Below is a small trained network, with its code and all its weights. Each question gives an input and a class and asks what happens when units are switched off, that is, made to give their printed mean instead of their output.

import numpy as np


def w(rows, s, z=0):
    codes = np.array(rows[::2]) - 128.0
    scale = np.full(codes.shape[1], s)
    scale[-1] = z or s
    return codes * scale


def norm(h):
    return h / np.sqrt((h * h).mean(-1, keepdims=True) + 1e-5)


def f(y):
    return np.maximum(y, 0)


def log_softmax(a):
    a = a - a.max(-1, keepdims=True)
    return a - np.log(np.exp(a).sum(-1, keepdims=True))


def net(x, mask):
    res = np.array(x, float).reshape(1, 8) / 4 @ E
    u = 0
    for l in range(2):
        y = f(norm(res) @ A[l][:, :-1].T + A[l][:, -1])
        res = res + np.where(mask[u : u + 6], y, B[l][:, -1]) @ B[l][:, :-1]
        u += 6
    return log_softmax(norm(res)[-1] @ U[:, :-1].T + U[:, -1])


A, B = {}, {}
E = w([
[131,197,154,146],'x0',
[128,127,129,128],'x1',
[69,126,62,254],'x2',
[129,127,126,128],'x3',
[125,102,195,154],'x4',
[130,127,129,130],'x5',
[128,128,127,129],'x6',
[189,123,117,158],'x7',
],0.012)
A[0] = w([
[142,170,33,103,6],'L0N1',
[21,139,141,96,2],'L0N2',
[148,12,94,132,95],'L0N3',
[152,216,158,173,54],'L0N4',
[117,74,235,194,51],'L0N5',
[251,112,103,189,29],'L0N6',
],0.019,0.0061)
B[0] = w([
[141,116,18,92,191],'L0N1',
[50,57,151,96,188],'L0N2',
[95,239,175,135,254],'L0N3',
[76,213,172,126,193],'L0N4',
[135,123,4,91,228],'L0N5',
[42,26,141,82,228],'L0N6',
],0.028,0.007)
A[1] = w([
[69,85,146,137,37],'L1N1',
[199,120,167,101,114],'L1N2',
[141,116,73,141,60],'L1N3',
[100,185,114,156,253],'L1N4',
[98,106,91,254,155],'L1N5',
[148,145,80,125,96],'L1N6',
],0.028,0.0022)
B[1] = w([
[130,90,116,223,233],'L1N1',
[190,90,172,151,155],'L1N2',
[169,147,74,137,176],'L1N3',
[155,168,123,176,245],'L1N4',
[202,85,253,16,184],'L1N5',
[168,77,102,139,185],'L1N6',
],0.026,0.011)
U = w([
[211,99,224,63,112],'0',
[158,135,10,70,64],'1',
[23,44,151,149,50],'2',
[96,248,164,159,94],'3',
[131,133,122,135,253],'4',
[139,121,119,133,219],'5',
],0.012,0.0051)

Each question gives the input, the list of numbers given to net, and the class t.
The units are the neurons (one row each of A and B). Each row of codes is followed by its name. A weight is (code - 128) times the scale printed after its matrix; where a second scale follows, it is the last column's (A, B and U).
mask holds one flag per neuron, layer by layer. A switched-off neuron (its flag False) gives its mean, the last column of its row in B, instead of its output. The means were averaged over made-up inputs and are rounded, as every weight is.
A unit's drop is (log p(t) with every unit on - log p(t) with that unit switched off) / (log p(t) with every unit on - log p(t) with every unit switched off).
The circuit of an input: a set's keep is (log p(t) with only the set's units on - log p(t) with every unit switched off) / (log p(t) with every unit on - log p(t) with every unit switched off). Starting from all 12 units, units are removed one at a time, each time the one whose removal leaves the highest keep (on an exact tie, the one counted first), for as long as the keep stays at least 0.8.
units of the circuit, in order: the units of the circuit, biggest drop first
unit that matters most: the unit with the biggest drop
top k neurons: the k neurons with the biggest drops, biggest first
k most important neurons of layer l: the k neurons of layer l with the biggest drops, biggest first
input [6,5,0,7,2,6,-5,7], class 2: unit that matters most => L0N6
input [-7,2,-5,0,7,-5,6,0], class 1: 2 most important neurons of layer 0 => L0N5, L0N4
input [0,-2,1,-6,-5,-4,-3,8], class 2: top 2 neurons => L0N6, L0N5
input [6,-3,6,-5,3,-1,-5,-5], class 0: top 2 neurons => L1N5, L0N3
input [-8,5,-5,7,-3,-6,0,7], class 3: 2 most important neurons of layer 0 => L0N3, L0N2
input [1,-8,2,2,6,7,-2,8], class 2: 3 most important neurons of layer 0 => L0N6, L0N1, L0N4
input [-6,8,8,3,-2,6,3,-6], class 0: 2 most important neurons of layer 0 => L0N6, L0N4
input [6,2,-5,-1,1,3,1,7], class 2: top 2 neurons => L0N6, L0N3
input [8,-1,-6,2,6,-7,-6,-3], class 3: top 4 neurons => L0N4, L1N5, L0N1, L0N6
input [0,-7,7,0,4,2,2,-7], class 0: 2 most important neurons of layer 0 => L0N6, L0N1
input [6,-3,-2,-5,0,-6,-1,4], class 3: top 2 neurons => L0N4, L0N2
input [-1,6,-5,7,-7,3,-6,-8], class 2: 3 most important neurons of layer 0 => L0N2, L0N5, L0N3
input [7,-8,-6,-3,8,-1,1,2], class 1: top 2 neurons => L0N5, L0N3
input [5,-1,-3,3,6,4,1,7], class 2: 2 most important neurons of layer 0 => L0N6, L0N4
input [-8,-4,-1,-3,1,-4,8,3], class 3: units of the circuit, in order => L0N3
input [8,-1,8,-6,-2,-7,-7,-4], class 0: 2 most important neurons of layer 0 => L0N3, L0N6
input [8,8,-6,3,0,5,2,4], class 3: top 2 neurons => L0N4, L1N5
input [-3,3,8,0,8,1,-5,-3], class 0: top 2 neurons => L1N5, L0N1
input [0,5,6,1,8,2,5,4], class 1: top 2 neurons => L0N5, L1N3
input [2,7,-4,4,7,-4,0,-5], class 1: units of the circuit, in order => L0N5
input [4,0,-2,3,-7,0,-2,-8], class 2: top 2 neurons => L0N2, L0N5
input [1,2,7,-5,8,-3,-5,4], class 1: top 2 neurons => L0N5, L1N3
input [-3,-1,6,1,-1,7,-6,5], class 0: top 2 neurons => L1N5, L0N2
input [6,-2,8,6,4,0,4,-4], class 0: top 2 neurons => L1N5, L0N3
input [3,7,7,6,-7,-6,-1,4], class 0: top 2 neurons => L1N5, L0N5
input [-5,-5,4,1,6,4,-4,2], class 1: 2 most important neurons of layer 0 => L0N5, L0N4
input [8,-6,-4,-1,-3,-4,-3,-8], class 2: unit that matters most => L0N2
